Here is a tiny trained network, its code and every weight. The questions are about switching its units off for an input and a class, where a switched-off unit gives its printed mean instead of its output.

import numpy as np


def w(rows, s, z=0):
    codes = np.array(rows[::2]) - 128.0
    scale = np.full(codes.shape[1], s)
    scale[-1] = z or s
    return codes * scale


def norm(h):
    return h / np.sqrt((h * h).mean(-1, keepdims=True) + 1e-5)


def f(y):
    return np.maximum(y, 0)


def log_softmax(a):
    a = a - a.max(-1, keepdims=True)
    return a - np.log(np.exp(a).sum(-1, keepdims=True))


def net(x, mask):
    res = np.array(x, float).reshape(1, 6) / 4 @ E
    u = 0
    for l in range(3):
        y = f(norm(res) @ A[l][:, :-1].T + A[l][:, -1])
        res = res + np.where(mask[u : u + 5], y, B[l][:, -1]) @ B[l][:, :-1]
        u += 5
    return log_softmax(norm(res)[-1] @ U[:, :-1].T + U[:, -1])


A, B = {}, {}
E = w([
[174,178,79,93,64,160,167,47,119],'x0',
[255,43,72,118,193,107,126,103,166],'x1',
[140,191,171,68,198,133,152,125,144],'x2',
[122,122,123,123,131,129,131,127,122],'x3',
[141,137,151,157,149,87,133,84,69],'x4',
[88,134,96,150,169,186,56,96,137],'x5',
],0.0089)
A[0] = w([
[93,112,80,74,119,206,122,185,196,3],'0.n1',
[164,211,95,73,61,166,156,96,117,51],'0.n2',
[76,180,57,151,221,202,2,70,134,6],'0.n3',
[145,123,175,173,95,78,62,75,92,26],'0.n4',
[140,222,185,150,253,170,135,97,162,44],'0.n5',
],0.0069,0.0042)
B[0] = w([
[104,171,30,85,83,70,142,206,196,179],'0.n1',
[172,168,84,143,134,149,116,165,68,234],'0.n2',
[245,153,255,160,60,26,215,157,82,253],'0.n3',
[49,168,63,132,157,119,158,106,242,153],'0.n4',
[70,89,70,146,163,205,176,126,147,219],'0.n5',
],0.0095,0.0042)
A[1] = w([
[71,131,171,92,52,149,62,136,108,114],'1.n1',
[101,60,84,182,30,112,90,120,95,11],'1.n2',
[156,118,143,92,62,130,161,197,166,87],'1.n3',
[87,133,137,167,212,63,161,2,29,15],'1.n4',
[107,177,145,21,201,145,182,121,118,5],'1.n5',
],0.0081,0.0025)
B[1] = w([
[157,89,94,74,168,107,144,48,136,214],'1.n1',
[117,175,200,202,184,222,248,151,185,238],'1.n2',
[121,184,153,99,102,77,118,144,151,254],'1.n3',
[106,170,68,92,49,84,103,207,249,222],'1.n4',
[111,99,157,244,97,181,194,116,181,220],'1.n5',
],0.011,0.0041)
A[2] = w([
[143,207,58,105,66,174,115,43,114,198],'2.n1',
[49,85,204,133,193,89,106,244,137,49],'2.n2',
[2,180,131,111,145,164,146,84,111,66],'2.n3',
[41,164,152,107,80,125,103,128,88,70],'2.n4',
[68,160,233,116,65,141,134,89,76,5],'2.n5',
],0.0092,0.002)
B[2] = w([
[34,98,167,116,170,137,31,86,66,253],'2.n1',
[89,200,93,112,80,173,94,2,4,251],'2.n2',
[198,17,82,171,196,151,99,182,185,209],'2.n3',
[173,34,91,108,179,49,44,132,174,174],'2.n4',
[250,32,199,67,125,98,153,164,135,193],'2.n5',
],0.0082,0.0064)
U = w([
[94,126,160,192,142,219,191,115,144,244],'0',
[185,15,112,82,183,121,66,98,140,57],'1',
[90,172,110,126,106,183,64,46,9,209],'2',
[156,174,193,119,76,64,153,112,87,50],'3',
[61,176,66,100,98,98,83,158,198,6],'4',
],0.013,0.0014)

Each question gives the input, the list of numbers given to net, and the class t.
The units are the neurons (one row each of A and B). Each row of codes is followed by its name. A weight is (code - 128) times the scale printed after its matrix; where a second scale follows, it is the last column's (A, B and U).
mask holds one flag per neuron, layer by layer. A switched-off neuron (its flag False) gives its mean, the last column of its row in B, instead of its output. The means were averaged over made-up inputs and are rounded, as every weight is.
A unit's drop is (log p(t) with every unit on - log p(t) with that unit switched off) / (log p(t) with every unit on - log p(t) with every unit switched off).
The circuit of an input: a set's keep is (log p(t) with only the set's units on - log p(t) with every unit switched off) / (log p(t) with every unit on - log p(t) with every unit switched off). Starting from the 12 units with the biggest drops (on a tie, the unit counted first), units are removed one at a time, each time the one whose removal leaves the highest keep (on an exact tie, the one counted first), for as long as the keep stays at least 0.8.
units of the circuit, in order: the units of the circuit, biggest drop first
top k neurons: the k neurons with the biggest drops, biggest first
top k neurons in layer l: the k neurons of layer l with the biggest drops, biggest first
input [-2,-5,-5,5,7,-6], class 4: units of the circuit, in order -> (1.n4; 0.n3)
input [-8,-2,6,6,-4,6], class 2: top 2 neurons -> (2.n2; 1.n2)
input [-6,3,2,-3,6,-1], class 2: units of the circuit, in order -> (2.n2)
input [-1,7,-2,-2,-4,-8], class 3: top 3 neurons -> (1.n3; 2.n3; 2.n1)
input [-3,6,-3,-4,7,-6], class 4: top 2 neurons in layer 1 -> (1.n4; 1.n1)
input [8,7,-1,2,3,-8], class 2: units of the circuit, in order -> (0.n3; 2.n3; 2.n5)
input [0,1,3,7,-4,-3], class 4: top 3 neurons -> (0.n1; 0.n3; 1.n2)
input [-3,-8,3,3,8,4], class 1: units of the circuit, in order -> (2.n4; 2.n3)
input [-3,6,-2,7,-4,-8], class 3: top 3 neurons in layer 2 -> (2.n3; 2.n1; 2.n4)
input [7,-5,7,5,-2,-5], class 0: top 2 neurons -> (1.n5; 0.n3)
input [-8,5,3,-8,-4,-7], class 2: top 2 neurons in layer 2 -> (2.n2; 2.n5)
input [7,-5,-4,7,4,-5], class 2: top 2 neurons in layer 0 -> (0.n2; 0.n3)
input [8,-2,3,-5,-2,-6], class 2: top 3 neurons -> (0.n2; 2.n1; 0.n3)
input [7,-8,7,-6,5,4], class 1: top 4 neurons -> (2.n3; 1.n2; 2.n4; 2.n5)
input [-5,4,-5,-5,-6,2], class 4: top 4 neurons -> (0.n1; 2.n1; 1.n5; 1.n3)
input [0,-5,7,-8,1,-3], class 0: top neuron -> (1.n5)
input [-5,6,4,-4,-1,7], class 3: top 2 neurons -> (0.n3; 2.n3)
input [4,5,-7,6,3,-6], class 0: units of the circuit, in order -> (1.n2; 0.n3)
input [-1,0,-6,-3,8,-3], class 4: top 2 neurons -> (1.n4; 0.n4)
input [-6,-8,6,-4,-4,6], class 1: top neuron in layer 1 -> (1.n2)
input [-3,3,-2,1,-6,5], class 4: top 3 neurons -> (0.n1; 2.n5; 1.n2)
input [-4,6,8,-5,2,5], class 0: units of the circuit, in order -> (0.n5; 1.n5)
input [7,-8,4,6,-2,0], class 1: units of the circuit, in order -> (2.n3; 2.n5; 2.n4)
input [8,5,6,7,0,6], class 2: top 2 neurons in layer 2 -> (2.n1; 2.n3)
input [-5,2,-2,6,1,-5], class 2: top 2 neurons -> (2.n2; 0.n3)
input [7,-4,-8,7,-1,-5], class 0: top 3 neurons -> (1.n2; 0.n3; 2.n2)
input [-8,2,2,0,-3,3], class 2: units of the circuit, in order -> (2.n2)
